Rows near named flat spaces through zero (a row that begins with a name and a colon came from that space)
z584-z525: [-36, -10, -15, 20, -4, -16, -13, 20, 26, -30, 10, 5, 32, -29, -9, 37, 19, -9, -34, -7, 12, 12, -1, 6, -31]
z374-z880: [-22, -20, -31, 40, -28, 49, -13, -20, 10, -51, 1, -22, -9, -5, 29, 64, 43, 32, -65, 26, 58, -19, 39, -9, -11]
z584-z525: [-14, -26, -42, 15, -8, 2, 21, 2, 19, -41, 11, -5, 1, -13, 58, 44, 46, 3, -3, -9, 34, -8, 28, 37, -7]
z309-z872: [26, -16, 29, -36, 41, -29, 21, 15, 20, -37, 6, 11, 12, -13, -1, -37, -6, 22, 0, 23, 0, 6, -9, 56, 4]
z374-z880: [-29, 1, -9, 23, -50, -33, -22, -3, -6, 6, 20, 5, 22, -5, -11, 36, -4, 16, 20, -47, -8, 3, -10, -18, -12]
z374-z880: [4, 7, -69, 6, -33, 40, -8, -26, -7, -3, -11, -11, -40, -10, -2, 31, -17, -25, 7, -3, 32, -13, 6, -57, 27]
z584-z525: [1, -30, 68, -15, 40, 14, 12, 10, 18, -15, -14, 18, 3, 11, -5, -40, 13, -26, -7, -1, -7, 3, -4, 4, -11]
z380-z665: [-2, -11, -33, -21, -66, -35, -4, -41, -13, -2, 23, -1, -21, -12, -22, 33, -29, 17, 82, -59, -16, -20, -20, -43, 19]
z584-z525: [10, 12, -67, 34, -7, -4, 4, 37, 17, -64, 7, 23, 13, -18, 34, 8, -23, 20, -38, 1, 68, 17, -3, 33, 9]
z620-z326: [25, 25, 17, -2, -4, -2, -29, -9, -37, 56, -2, -16, -35, 45, 7, 2, -26, 55, -17, -2, -32, 17, 16, 32, 20]
z620-z326: [26, 41, -28, -7, 8, -19, 43, 5, -19, 28, 4, -7, 34, -10, 15, -50, -1, -13, 58, 42, -2, -21, -14, 5, 14]
z584-z525: [26, -14, -30, -9, -24, 25, -28, -20, -7, 14, -13, -5, -52, 15, 26, 18, -23, -6, 10, -35, 35, 19, 27, 3, 61]
z374-z880: [-30, 6, -7, 27, 8, -25, 12, 40, 18, -7, 6, 22, 52, -19, 7, -5, 17, -39, 2, -16, 1, 12, -16, 5, -33]
z584-z525: [-10, -14, 19, 5, 16, -21, 8, 17, 17, -21, 11, 1, 32, -9, 19, 4, 31, 16, -17, 11, 5, 5, 10, 47, -19]
z620-z326: [-16, 13, 15, 20, -7, -19, -14, 16, 0, -5, 9, 10, 27, -1, -23, 1, -11, 20, -22, -4, -10, 8, -18, -4, -25]
z374-z880: [31, 34, -20, -2, 26, 3, -4, 19, -17, 47, -12, -8, -12, 18, 28, -22, -16, -1, -12, 21, -1, 24, 15, 45, 29]
z380-z665: [-12, -6, -7, -12, 13, 7, -24, 3, 11, -15, -5, 5, -39, -4, -38, 31, -26, 2, -46, -13, -24, 15, -10, -13, -18]
z584-z525: [9, 39, -18, 21, -20, -13, -9, 17, -21, -4, 5, 25, -7, 14, -28, -16, -65, 29, -5, -22, -11, 7, -39, -28, -7]
z309-z872: [-1, 1, 27, -1, -11, -3, -53, -8, -3, 75, -13, -25, 39, -7, -7, -3, 19, -31, 1, 10, 18, 33, 32, 11, 45]
z380-z665: [26, 7, -21, -15, 5, -15, 6, 10, 13, -31, 2, 10, 22, -29, -13, -31, -29, 1, 7, 25, 38, 5, -15, 9, 27]
z620-z326: [-11, -32, -9, -2, 18, -6, 9, 34, 26, -19, -7, 41, -26, 5, 31, 5, -8, -57, 15, -80, 0, 31, -6, 18, 0]
z584-z525: [-44, -52, 21, 9, -17, 8, 15, -12, 18, -32, 7, 15, -16, 6, 16, 41, 40, -26, 23, -65, -16, -18, 2, -29, -38]
z374-z880: [-41, -46, 43, 14, -18, 2, -27, 3, 14, -12, 0, 28, -31, 25, -3, 41, 2, -14, -9, -97, -25, 19, -1, -20, -27]
z620-z326: [-14, -35, 23, -11, 6, 0, 2, 1, 18, 3, -6, 12, -1, -2, 9, 0, 19, -50, 28, -42, -2, 9, 5, -5, 4]
z380-z665: [9, 16, -26, -13, -8, -40, 39, -8, -8, -5, 24, -15, 33, -21, 14, -8, 18, 27, 50, 32, -9, -29, -8, 24, -5]
z309-z872: [10, -23, 23, -19, 36, -2, 29, 15, 15, -36, -1, 22, -22, 10, 15, -21, -2, 0, 1, -14, -13, 0, -8, 28, -13]
z620-z326: [25, 3, 25, -9, -25, -24, 26, -15, -24, 0, 14, 14, 2, 22, 10, -41, -23, 33, 72, -26, -11, -22, -21, -6, 16]
z309-z872: [0, -6, 19, 5, -26, -18, -19, -7, 6, -9, 8, -2, 49, -21, -19, -12, 1, 10, 11, 10, 34, 1, -2, -7, 18]
z380-z665: [-9, 22, 7, 2, 25, -24, -10, 23, -2, 38, 2, -9, 24, -1, -4, 1, 11, 0, -24, 19, -31, 20, 3, 37, -18]
z380-z665: [23, -15, 0, -33, -2, -26, -13, -4, 14, -18, 5, 8, -1, -20, -19, -12, -31, 8, 18, -11, 16, 16, -8, 18, 35]
z380-z665: [-44, 25, 65, 33, -23, -51, -32, 19, -8, 56, 14, 3, 100, -8, -51, -19, 14, -6, 10, -6, -35, 12, -25, -23, -37]
z374-z880: [-15, -7, 23, -7, 53, 7, 0, 31, 26, 12, -17, 5, 22, -14, -8, -16, 24, -60, -32, 18, -8, 23, 4, 17, -17]
z309-z872: [8, 38, 5, 33, -31, -28, -7, 3, -32, 9, 22, -8, 30, 21, 8, -3, -11, 88, -11, 19, -5, -8, -4, 26, -11]
z380-z665: [-4, -18, -23, -28, 20, 17, -6, -10, 12, -31, -4, -2, -74, 0, -19, 47, -17, 11, -41, -12, -29, 2, 0, -2, -18]
z620-z326: [-4, -55, 31, -36, 50, -28, 1, 35, 53, -84, 5, 44, -29, -14, -15, 5, -24, 4, -40, -47, -11, 34, -19, 52, -23]
z620-z326: [24, -31, 53, -31, -14, 6, -26, -39, -17, 31, -3, -13, -49, 39, 11, 5, -5, 36, 22, -33, -18, 6, 27, 20, 40]
z380-z665: [17, 26, -39, 28, -57, 1, -23, -5, -23, -1, 4, 15, -7, 10, -5, -3, -58, 23, 18, -34, 35, 5, -17, -38, 34]
z620-z326: [-5, 3, 7, 24, -46, -37, -29, 8, -6, 9, 15, 13, 39, 0, 2, 2, -17, 20, 23, -43, 22, 20, -6, 7, 18]
z374-z880: [-1, -26, 3, -22, 31, 31, -7, 3, 13, 19, -25, 9, -57, 14, 9, 8, -2, -62, -4, -38, -16, 22, 13, -5, 13]
z374-z880: [11, -17, 2, -31, 31, -13, 51, 9, 11, -16, 0, 20, -13, -3, 20, -32, 3, -37, 56, -20, -20, -11, -16, 12, -3]
z620-z326: [2, 3, 36, -10, 11, 11, 27, -16, -11, -23, 4, 1, -15, 15, -27, -19, -4, 33, -3, 24, -35, -36, -22, -30, -36]
z584-z525: [-2, -29, 38, -13, 13, 25, 5, -9, 7, -2, -14, 11, -24, 14, -3, -15, 5, -32, 12, -23, -7, -3, 1, -24, 2]
z380-z665: [28, -28, -46, -65, 18, -18, 19, -22, 9, 5, 4, -18, -61, -13, 31, 28, 4, -11, 47, -16, -18, 4, 23, 53, 40]
z309-z872: [6, 32, 3, 6, -39, -40, -35, -14, -38, 68, 17, -23, 12, 20, -4, 17, -14, 56, 20, -11, -32, 12, 8, 23, 16]
z309-z872: [10, 28, -42, 23, -3, 17, 33, 5, -12, -39, 6, 3, -8, 4, 15, -4, -10, 35, -17, 33, 16, -29, -12, -11, -20]
z309-z872: [21, 38, 15, 41, -29, -7, 6, 4, -39, 22, 10, 0, 30, 37, 33, -34, -8, 61, 12, 12, 14, -11, 1, 16, 8]
z309-z872: [-14, -43, 15, -15, 8, -22, -39, 4, 36, -45, 11, -4, -2, -21, -8, 52, 13, 38, -61, -9, 15, 30, 22, 59, -4]
z584-z525: [11, 27, -28, -18, 6, 7, 7, -22, -11, 36, -4, -39, 19, -25, -15, -6, 19, -14, 12, 71, 1, -19, 10, -11, 15]
z309-z872: [13, -36, 55, -7, 33, 6, -15, 17, 13, 13, -13, 9, -12, 30, 46, -13, 20, -5, -21, -26, 11, 38, 35, 71, 24]
z374-z880: [11, 12, 34, 4, 12, 3, 23, -4, 4, -51, 7, -5, 53, -20, -33, -46, 7, 45, -26, 85, 25, -35, -19, -13, -22]
z374-z880: [-31, -1, -55, 14, -27, -26, 9, 12, 10, 6, 11, 12, 18, -26, 13, 32, 10, -54, 47, -51, -1, 4, -11, -19, -9]
z620-z326: [3, -50, 39, -29, 1, -18, -31, -6, 22, -3, 0, 6, -13, -1, 4, 13, 2, -3, 6, -47, 7, 32, 20, 39, 31]
z584-z525: [1, 30, -47, -11, 14, 16, -35, -4, -5, 55, -16, -34, -16, -17, -22, 30, -4, -28, -39, 41, -8, 21, 20, -2, 18]
z380-z665: [2, 28, -6, 28, 11, 10, -12, 26, -8, 36, -12, 2, 22, 10, 15, -18, -1, -21, -23, 13, 13, 21, 7, 11, 6]
z309-z872: [-30, 1, -13, 13, -14, 26, -47, -11, 9, 46, -18, -26, 24, -26, -27, 32, 27, -61, -26, 17, 22, 16, 23, -42, 13]
[9, -23, 106, -21, 8, -47, -12, -3, -12, 12, 18, 10, -2, 44, -6, -20, -7, 79, 8, -35, -59, 12, -4, 58, -14] => z374-z880
[33, 15, -23, 1, -13, -10, 2, 7, -1, -25, 3, 11, 20, -13, 3, -35, -36, 18, 12, 15, 49, 4, -11, 9, 38] => z380-z665
[-25, -20, 31, -18, 33, -15, -36, 18, 19, 58, -12, -6, 1, -1, -7, 23, 24, -53, -19, -30, -39, 47, 21, 35, -4] => z374-z880
[8, 5, 8, 17, -23, 5, -19, 0, -12, 13, -3, 8, 0, 17, 7, -8, -18, 8, 3, -23, 18, 11, 3, -7, 21] => z380-z665
[-12, 65, -60, 20, 1, -29, -24, 37, -7, 30, 3, 3, 28, -26, -45, 8, -44, -10, -34, 19, -19, 26, -32, -12, -19] => z380-z665
[8, -11, 21, -11, -27, -15, 2, -30, -23, 28, 12, -13, -19, 27, 23, 11, 10, 35, 48, -30, -26, -12, 14, 14, 14] => z584-z525
[42, 8, -10, -21, -11, -45, 19, 4, -11, 12, 13, 11, 15, 1, 32, -43, -26, 14, 74, -20, 13, 8, -7, 45, 49] => z620-z326
[9, -21, 43, -5, 44, 24, 13, 19, 5, 21, -21, 16, -25, 36, 42, -30, 17, -39, -2, -25, -10, 19, 18, 32, 6] => z309-z872
[-27, 13, -14, -17, 0, -44, 0, -1, -1, 33, 16, -15, 16, -22, -30, 30, 11, -8, 21, -3, -60, -1, -14, 0, -32] => z380-z665
[12, 4, -34, 10, -28, 14, 31, -23, -23, -1, 7, -10, -25, 19, 49, 12, 14, 21, 41, -8, 9, -31, 14, -3, 11] => z380-z665
[-13, 0, -63, 13, -21, 13, -14, -3, 10, -12, -1, -8, -8, -24, 6, 44, 2, -21, -14, -5, 32, 5, 11, -16, 10] => z584-z525
[-6, -11, 1, -22, 19, 0, 4, 0, 6, 11, -5, 3, -28, 1, -6, 9, 0, -28, 9, -20, -31, 6, -2, -1, -7] => z309-z872
[-13, 14, 6, -17, 17, -54, 25, 6, -1, 34, 20, -22, 54, -23, 2, -3, 43, 1, 36, 33, -44, -10, -1, 41, -26] => z380-z665
[16, 13, -6, -17, 22, 1, -7, -2, -3, 22, -5, -22, -4, -4, -3, -1, 3, 11, -22, 42, -7, 7, 14, 29, 11] => z620-z326
[2, 24, -40, 17, 3, -10, 16, 25, 2, -24, 6, 15, 10, -10, 5, -6, -20, 5, -11, 7, 11, 1, -18, 5, -13] => z620-z326
[13, 20, -27, 5, 11, -3, 7, 19, -8, 4, -1, 9, -18, 11, 17, -4, -22, 7, -8, -7, -6, 11, -5, 21, 2] => z620-z326
[-8, 24, 12, 20, 0, 30, 17, -4, -36, 58, -13, 2, -33, 49, 17, -11, 3, -24, 23, -24, -49, -15, -4, -39, -20] => z620-z326
[-45, -44, 60, 2, -19, -21, 13, -13, 21, -31, 17, 11, 43, -15, -23, 8, 43, -12, 35, -31, -17, -25, -15, -35, -43] => z584-z525
[-12, -30, 19, -10, 23, -1, -1, 15, 25, -39, -1, 22, -22, -1, -9, 11, -6, -6, -27, -30, -11, 13, -9, 10, -22] => z620-z326
[9, 4, 12, -19, 14, 26, 13, -28, -11, 12, -7, -28, -14, 3, -12, -6, 19, 8, -4, 52, -15, -28, 10, -16, -3] => z620-z326
[-33, -5, -53, 30, 1, 73, 13, -8, 10, -21, -20, -9, -33, -8, 11, 45, 34, -58, -39, 14, 22, -24, 15, -65, -28] => z620-z326
[21, 11, 12, 3, -12, 11, -1, -7, -18, -7, -3, 13, -24, 24, -12, -24, -40, 28, 4, -10, -1, -7, -17, -24, 10] => z374-z880
[6, -31, -23, 4, -7, 61, -12, -23, -2, -14, -17, -7, -87, 33, 43, 48, 6, 2, -31, -32, 21, 2, 39, -3, 21] => z374-z880
[8, 25, -28, 25, -32, 4, -22, -1, -23, 19, 2, -2, -12, 18, 11, 15, -25, 28, -9, -15, 11, 9, 5, -3, 16] => z374-z880
[1, -12, -2, -3, 10, 25, -11, 6, 13, 9, -20, 8, -8, -5, 0, -10, -3, -57, -1, -13, 22, 17, 7, -18, 22] => z380-z665

Rows near named flat spaces through zero (a row that begins with a name and a colon came from that space)
z54z103: [-4, 2, -8, 43, 36, 43, 0, -48, 12, -12, 18, 1, 9, -15, 7, -17, -30, -50, 2, 41, 25, 17, -22, -7, 24]
z468z312: [-10, 16, 12, -15, 0, -3, -31, -8, 23, -1, 51, -8, -9, -17, 29, -73, -16, -21, -3, 24, 7, -18, 19, 3, 58]
z54z103: [1, 19, -8, 12, 5, -4, 5, -10, 7, -2, 12, 22, 8, -17, -21, -17, -6, 3, -3, 8, 26, 11, 18, 5, 4]
z468z312: [8, -13, -5, 47, -3, 25, -56, -15, 19, -6, 15, 8, 20, 17, 23, -2, -4, -29, -26, 8, -23, -10, -13, 3, 3]
z54z103: [47, -29, 0, -6, -44, -40, 14, 64, -1, 47, 48, -25, 7, 26, -1, 11, 47, -11, -43, 28, 20, 40, 9, 6, 7]
z448z586: [22, -24, -14, -15, 3, 10, 38, -13, 8, 5, -2, -18, -9, -19, -7, 15, -39, -8, 5, 2, 11, 10, -19, 2, -15]
z468z312: [10, -16, 8, 30, 64, 55, 28, -22, 9, -19, -4, 7, -25, 8, 6, -11, -17, -21, 13, 22, 10, 1, 0, -10, 15]
z271z179: [-16, 1, -21, 4, -2, 4, 18, -24, -17, 13, 0, -3, 8, -32, -5, -12, -13, -20, 21, 33, 35, 35, -41, -4, 7]
z448z586: [13, 3, -25, 1, -13, -5, 36, -29, 3, 7, -4, -10, 23, -33, -29, 41, -36, -19, -8, 1, 34, 32, -22, 1, -28]
z271z179: [19, -25, 5, -2, -8, 9, -12, 1, 10, 26, 10, -22, -9, -1, 44, 16, -3, -47, -35, 3, 19, 8, -17, -8, 19]
z468z312: [1, 7, -2, -7, -38, -32, -33, 23, -1, 16, 0, 14, 11, 2, 2, 6, 24, 18, -23, -23, -5, -5, 14, 7, -10]
z448z586: [17, -1, 39, -38, 48, 5, 50, 34, 0, 3, -26, 12, -62, 11, 12, 5, 23, 23, -6, -34, 28, -17, 61, -13, 17]
z448z586: [7, -6, 8, -23, -27, -21, -17, 22, 9, 6, 25, -23, 1, 11, 12, -13, 3, 4, -9, -2, -25, -15, 8, 6, 9]
z448z586: [50, -44, 3, -16, 55, 49, 63, -14, 37, -17, 5, -11, -51, -9, -2, -12, -67, 0, 11, -3, 2, -19, 17, 3, -3]
z468z312: [-12, -14, -2, -52, -14, 4, 9, -29, -1, -1, -30, -45, -12, -26, 28, 32, -51, -15, 15, -32, -18, -21, -42, -7, -12]
z54z103: [-21, -7, -21, 18, 2, 15, -7, -19, -13, -11, -2, 2, 12, -5, -11, -24, -12, 6, 39, 30, -20, 8, -41, 4, -7]
z448z586: [-27, 38, 46, -6, 42, -7, 15, 35, -20, -24, -10, 11, -20, 44, -7, -13, 63, 31, 18, -5, -11, -18, 58, -12, 27]
z54z103: [22, -30, 1, -10, -31, -23, 8, 48, -14, 33, 21, -27, -1, 26, 8, 8, 38, -4, -12, 23, -3, 25, -15, 1, 3]
z448z586: [3, 11, 6, 22, 25, 16, -6, -9, 12, -11, -3, 27, -5, 1, -3, -7, 0, 0, -11, -7, 11, -8, 27, -1, 5]
z468z312: [-2, -17, 1, -19, 28, 22, 19, -9, -6, 13, -29, 13, -43, -25, 28, -12, -13, -4, 11, -10, 33, -1, -9, -10, 13]
z448z586: [-6, -5, 18, -40, -19, -27, 3, 38, -13, 10, 6, -30, -13, 20, 14, -6, 27, 15, 9, -3, -23, -10, 4, -2, 12]
z54z103: [9, -33, -41, -12, -25, -3, 11, -2, -8, 11, -28, 19, -5, -27, -23, 0, -29, 43, 28, -13, -12, 5, -37, 15, -50]
z468z312: [-14, 6, -5, -54, -13, -27, 52, 4, -25, 9, -27, -22, -10, -24, -19, 23, -9, 22, 30, -14, 14, 13, -16, -4, -18]
z271z179: [8, -24, -2, 8, -33, 5, -69, -5, 15, 23, 3, -10, 6, 1, 60, 15, -4, -42, -46, -17, -11, -14, -26, -2, 9]
z54z103: [8, -10, -8, 3, -30, -17, -13, 20, -1, 3, 20, -13, 19, 18, -12, -1, 10, 12, 0, 11, -30, 2, -9, 10, -13]
z271z179: [13, -31, -22, 27, 2, 12, 14, 12, -16, 22, 4, 12, -3, 2, -6, -12, 16, -4, 10, 39, 20, 38, -32, 1, -4]
z271z179: [-31, 38, -12, -69, -34, -27, 25, -61, 16, -31, 17, -69, 32, -56, -25, 4, -96, -9, 37, -10, -23, -21, -27, 7, -8]
z54z103: [25, -4, 18, 14, -6, -6, -4, 21, 13, 13, 43, -28, 11, 27, 16, 10, 24, -42, -41, 24, 10, 15, 15, -5, 28]
z271z179: [28, -5, 21, 21, 37, 12, 36, 24, -3, 18, 0, 13, -21, 20, 6, 23, 41, -23, -34, 9, 53, 29, 32, -14, 19]
z271z179: [8, -35, -36, 80, 19, 22, 6, 31, -41, 30, -14, 73, -2, 18, -27, -29, 70, 24, 20, 60, 36, 66, -31, 3, -15]
z271z179: [10, -16, -19, -9, -33, -11, -11, 0, 12, -13, 15, -19, 20, 4, -21, -2, -32, 23, 13, -3, -52, -17, -17, 18, -31]
z271z179: [-12, -39, -8, -58, -32, 2, -31, -5, 9, -2, 12, -49, -22, -14, 43, -49, -53, 8, 40, -1, -66, -45, -49, 10, 10]
z54z103: [-6, -12, 8, -35, 12, -10, 43, 30, -35, 37, -31, 9, -44, -13, 17, -1, 37, 10, 13, 0, 53, 27, -5, -15, 15]
z468z312: [4, 11, -7, 46, -47, -19, -91, 10, 21, 4, 48, 15, 48, 22, 11, -22, 24, -15, -44, 12, -29, -8, 10, 15, 10]
z468z312: [3, 27, 23, -34, 6, -23, 58, 12, 3, -37, 13, -47, 14, 26, -51, 30, -8, 27, 21, -8, -38, -14, 35, 2, -17]
z448z586: [26, -12, -34, 10, -53, -12, -29, -28, 35, 5, 46, -24, 45, -26, -10, 3, -58, -28, -27, 11, -12, 5, -27, 20, -18]
[-39, 13, 8, -13, 16, 6, -22, -3, -17, -6, -23, 22, -23, -8, 21, -43, 13, 21, 33, -5, -7, -21, -1, -5, 21] => z271z179
[27, -38, -11, 5, -20, 7, -8, 4, 9, 24, 17, -23, 1, 2, 24, 12, -10, -33, -24, 14, 3, 14, -31, 1, 1] => z271z179
[-41, 7, -19, 4, 7, 2, -7, -2, -29, -14, -20, 35, -5, -11, -23, -58, 9, 54, 67, 19, -21, -3, -21, 8, -8] => z271z179
[-8, -6, -6, 8, 2, 14, -12, -16, 1, -13, -6, -6, 6, 2, 2, 0, -16, -1, 14, 2, -25, -10, -19, 1, -8] => z54z103
[1, -3, -2, -8, 12, 0, 36, 4, -14, 0, -22, 1, -9, -1, -17, 20, 4, 14, 14, -5, 10, 12, -2, -4, -16] => z468z312
[75, -86, -29, -27, 36, 61, 73, -34, 47, 6, 0, -24, -57, -43, 9, 1, -117, -19, 5, -4, 16, -6, -29, 8, -24] => z448z586
[-15, -5, -26, -48, -16, -32, 35, 23, -36, 22, -58, 46, -32, -40, -30, -13, 9, 82, 45, -34, 22, 7, -4, 8, -40] => z54z103
[-37, 4, -14, 20, 12, 10, -20, -2, -30, 4, -24, 44, -9, -10, 1, -46, 27, 26, 40, 20, 7, 10, -23, -1, 7] => z271z179
[36, -37, -3, 33, 75, 76, 15, -32, 39, -23, -9, 39, -49, -9, 13, -33, -54, -4, 3, -4, 8, -26, 19, 2, 4] => z448z586
[-32, 53, -10, 5, 18, -20, 40, -3, -18, -51, -16, 39, 23, 1, -98, -21, 3, 89, 66, -2, -27, -6, 38, 15, -41] => z271z179
[-5, 30, -2, 38, 12, 7, -12, -24, 17, -18, 38, 10, 29, -4, -19, -25, -8, -22, -8, 31, 13, 9, 17, 4, 20] => z54z103
[7, -21, -10, -19, 0, 2, 29, 7, -3, -2, 11, -20, -11, -2, -14, -21, -18, 16, 32, 21, -16, 3, -17, 6, -5] => z271z179
[14, -34, -12, 45, 39, 41, -7, 6, -13, 30, -45, 72, -40, -7, 26, -6, 31, 0, -14, -4, 53, 22, -6, -8, -2] => z468z312
[6, -17, -1, -18, 24, 14, 50, -1, -13, 6, -27, -6, -27, -10, -3, 18, -9, 4, 18, -4, 21, 12, -12, -9, -9] => z448z586
[-37, 29, 14, 19, 17, 10, -21, -15, -8, -27, 12, -8, 17, 17, 0, -24, 13, -9, 24, 25, -25, -9, -3, -6, 24] => z54z103
[-19, 38, 25, -11, 5, -10, -23, -5, 11, -29, -9, 4, 6, 12, -2, 8, 2, 17, -6, -39, -29, -41, 42, -1, 1] => z54z103
[0, -8, -13, -25, 3, -2, 22, -3, -9, 10, -40, 26, -25, -30, -6, 5, -15, 31, 14, -31, 21, -2, -2, 2, -24] => z54z103
[-43, 33, -7, 51, -24, -11, -88, -5, -21, 11, -17, 54, 33, 3, 20, -10, 56, -5, -20, -4, 8, 6, -9, -3, 8] => z448z586
[-18, 6, 1, 36, -4, 3, -19, 3, -11, -9, 46, -24, 33, 30, -5, -31, 26, -24, 17, 65, -23, 20, -24, 0, 28] => z54z103
